[[147 109 121 134]
 [124 143 155 101]]
:
[147 143]

[[135 136 117 118 137]
 [138 141 120 104 139]]
:
[135 141]

[[101 116 116]
 [106 134 117]
 [125 116 130]
 [111 130 113]
 [114 121 127]]
:
[101 134 130]

[[150 147 134]
 [148 144 136]
 [147 141 139]]
:
[150 144 139]

[[132 115 150]
 [119 133 116]
 [140 132 131]
 [123 111 123]]
:
[132 133 131]

[[119 112 134 134]
 [122 123 149 117]
 [112 126 136 127]
 [129 139 137 140]]
:
[119 123 136 140]

[[140 117 125 128 122]
 [148 135 120 111 147]
 [128 107 109 111 132]
 [144 147 140 127 139]
 [115 123 128 144 153]]
:
[140 135 109 127 153]
---
[[118 107 111]
 [116 146 144]
 [130 103 117]]
:
[[146 144]
 [103 117]]

[[131 122 106 138]
 [144 115 118 144]
 [137 110 101 141]
 [123 120 102 134]
 [120 115 103 133]]
:
[[115 118]
 [110 101]]

[[150 140 129]
 [143 120 135]
 [115 150 136]
 [125 135 136]]
:
[[120 135]
 [150 136]]

[[ 99 110 137]
 [130 137 121]
 [101 128 134]
 [155 123 127]
 [107 122 128]]
:
[[137 121]
 [128 134]]

[[126 122 126]
 [110 117 123]
 [144 144 136]
 [109 114 151]]
:
[[117 123]
 [144 136]]

[[118 138 128]
 [115 123 117]
 [109 127 151]]
:
[[123 117]
 [127 151]]

[[130 130 125 118 127]
 [129 130 127 126 125]
 [127 120 126 131 130]
 [124 129 136 131 142]
 [128 151 126 132 126]]
:
[[130 127]
 [120 126]]

[[119 146 136]
 [124 134 127]
 [137 117 125]
 [140 105 123]]
:
[[134 127]
 [117 125]]
---
[[114 101 149 136 124]
 [129 128 126 126 125]
 [133 145 137 119 130]
 [117 120 120 127 130]
 [142 130 118 157 132]
 [129 123 128 118 131]
 [137 118 118 142 122]
 [141 118 133 118 123]
 [114 129 123 145 133]
 [129 141 125 134 135]
 [129 132 131 129 133]
 [129 120 117 136 141]]
:
[[129 129 129 114 141 137 129 142 117 133 129 114]
 [120 132 141 129 118 118 123 130 120 145 128 101]
 [117 131 125 123 133 118 128 118 120 137 126 149]
 [136 129 134 145 118 142 118 157 127 119 126 136]
 [141 133 135 133 123 122 131 132 130 130 125 124]]

[[122 105]
 [121 107]
 [122 135]
 [132 129]
 [124 133]
 [119 114]
 [121 140]
 [133 124]
 [117 102]]
:
[[117 133 121 119 124 132 122 121 122]
 [102 124 140 114 133 129 135 107 105]]

[[136 132 133 147 110]
 [137 112 123 117 135]
 [118 129 136 147 106]
 [115 111 127 124 127]
 [115 117 125 131 119]
 [133 117 118 128 142]
 [114 133 128 120 147]
 [120 121 150 131 119]]
:
[[120 114 133 115 115 118 137 136]
 [121 133 117 117 111 129 112 132]
 [150 128 118 125 127 136 123 133]
 [131 120 128 131 124 147 117 147]
 [119 147 142 119 127 106 135 110]]

[[104 122 134 142]
 [136 133 124 117]
 [124 134 128 122]
 [120 122 125 130]]
:
[[120 124 136 104]
 [122 134 133 122]
 [125 128 124 134]
 [130 122 117 142]]

[[137 111]
 [135 137]
 [137 141]
 [127 123]
 [117 136]
 [117 143]
 [123 117]
 [109 114]
 [153 126]
 [128 147]
 [136 127]]
:
[[136 128 153 109 123 117 117 127 137 135 137]
 [127 147 126 114 117 143 136 123 141 137 111]]

[[141 127 128 134 142]
 [139 126 129 138 143]
 [145 129 134 144 135]
 [140 135 141 136 107]
 [115 130 123 118 118]
 [138 119 123 134 141]
 [111 131 122 113 130]
 [143 127 134 146 141]
 [118 130 123 120 150]
 [126 132 138 127 107]]
:
[[126 118 143 111 138 115 140 145 139 141]
 [132 130 127 131 119 130 135 129 126 127]
 [138 123 134 122 123 123 141 134 129 128]
 [127 120 146 113 134 118 136 144 138 134]
 [107 150 141 130 141 118 107 135 143 142]]

[[121 134 124 140 123 121 136 127 127 114 123]
 [134 123 119 119 150 153 123 103 148 116 133]
 [122 134 126 139 121 119 135 132 124 119 123]]
:
[[122 134 121]
 [134 123 134]
 [126 119 124]
 [139 119 140]
 [121 150 123]
 [119 153 121]
 [135 123 136]
 [132 103 127]
 [124 148 127]
 [119 116 114]
 [123 133 123]]

[[138 121 123 137 120 135 140 132]
 [135 152 133 112 113 111 135 105]
 [114 139 110 127 130 144 131 129]
 [127 121 126 119 119 128 122 135]
 [122 132 108 127 134 120 122 138]
 [104 143 142 117 132 133 145 106]
 [131 125 136 127 133 133 122 123]
 [135 131 135 147 127 120 125 131]
 [123 103 123 125 110 127 134 113]
 [121 133 132 123 143 130 132 112]
 [136 143 135 143 130 129 140 126]
 [113 126 136 136 137 128 139 120]]
:
[[113 136 121 123 135 131 104 122 127 114 135 138]
 [126 143 133 103 131 125 143 132 121 139 152 121]
 [136 135 132 123 135 136 142 108 126 110 133 123]
 [136 143 123 125 147 127 117 127 119 127 112 137]
 [137 130 143 110 127 133 132 134 119 130 113 120]
 [128 129 130 127 120 133 133 120 128 144 111 135]
 [139 140 132 134 125 122 145 122 122 131 135 140]
 [120 126 112 113 131 123 106 138 135 129 105 132]]
---
[[125 134 136]
 [128 152 141]
 [132 107 119]]
:
[[132 107 119]
 [125 134 136]
 [128 152 141]]

[[135 129 140 133 141 132 123 124 130 118 120 118 129 133 144]
 [127 131 121 139  99 135 132 124 135 124 127 129 118 133 139]
 [135 118 115 118 111 126 118 125 119 116 123 121 121 124 116]]
:
[[135 118 115 118 111 126 118 125 119 116 123 121 121 124 116]
 [127 131 121 139  99 135 132 124 135 124 127 129 118 133 139]
 [135 129 140 133 141 132 123 124 130 118 120 118 129 133 144]]

[[137 128 132]
 [107 107 129]
 [106 123 121]
 [109 114 123]]
:
[[106 123 121]
 [109 114 123]
 [107 107 129]
 [137 128 132]]

[[140 134 144 115 134 114 141 121 121 123 109]
 [138 139 115 118 133 138 108 144 137 138 129]
 [145 128 125 149 122 139 148 136 124 126 127]]
:
[[138 139 115 118 133 138 108 144 137 138 129]
 [145 128 125 149 122 139 148 136 124 126 127]
 [140 134 144 115 134 114 141 121 121 123 109]]

[[108 119 136 121 140]
 [121 154 107 136 139]
 [103 143 143 148 101]
 [142 145 112 105 133]]
:
[[121 154 107 136 139]
 [142 145 112 105 133]
 [108 119 136 121 140]
 [103 143 143 148 101]]

[[122 127 123]
 [149 133 140]
 [122 120 126]
 [123 131 117]
 [120 118 109]
 [122 114 115]
 [127 130 125]
 [119 116 120]
 [117 123 113]]
:
[[120 118 109]
 [117 123 113]
 [122 114 115]
 [123 131 117]
 [119 116 120]
 [122 127 123]
 [127 130 125]
 [122 120 126]
 [149 133 140]]
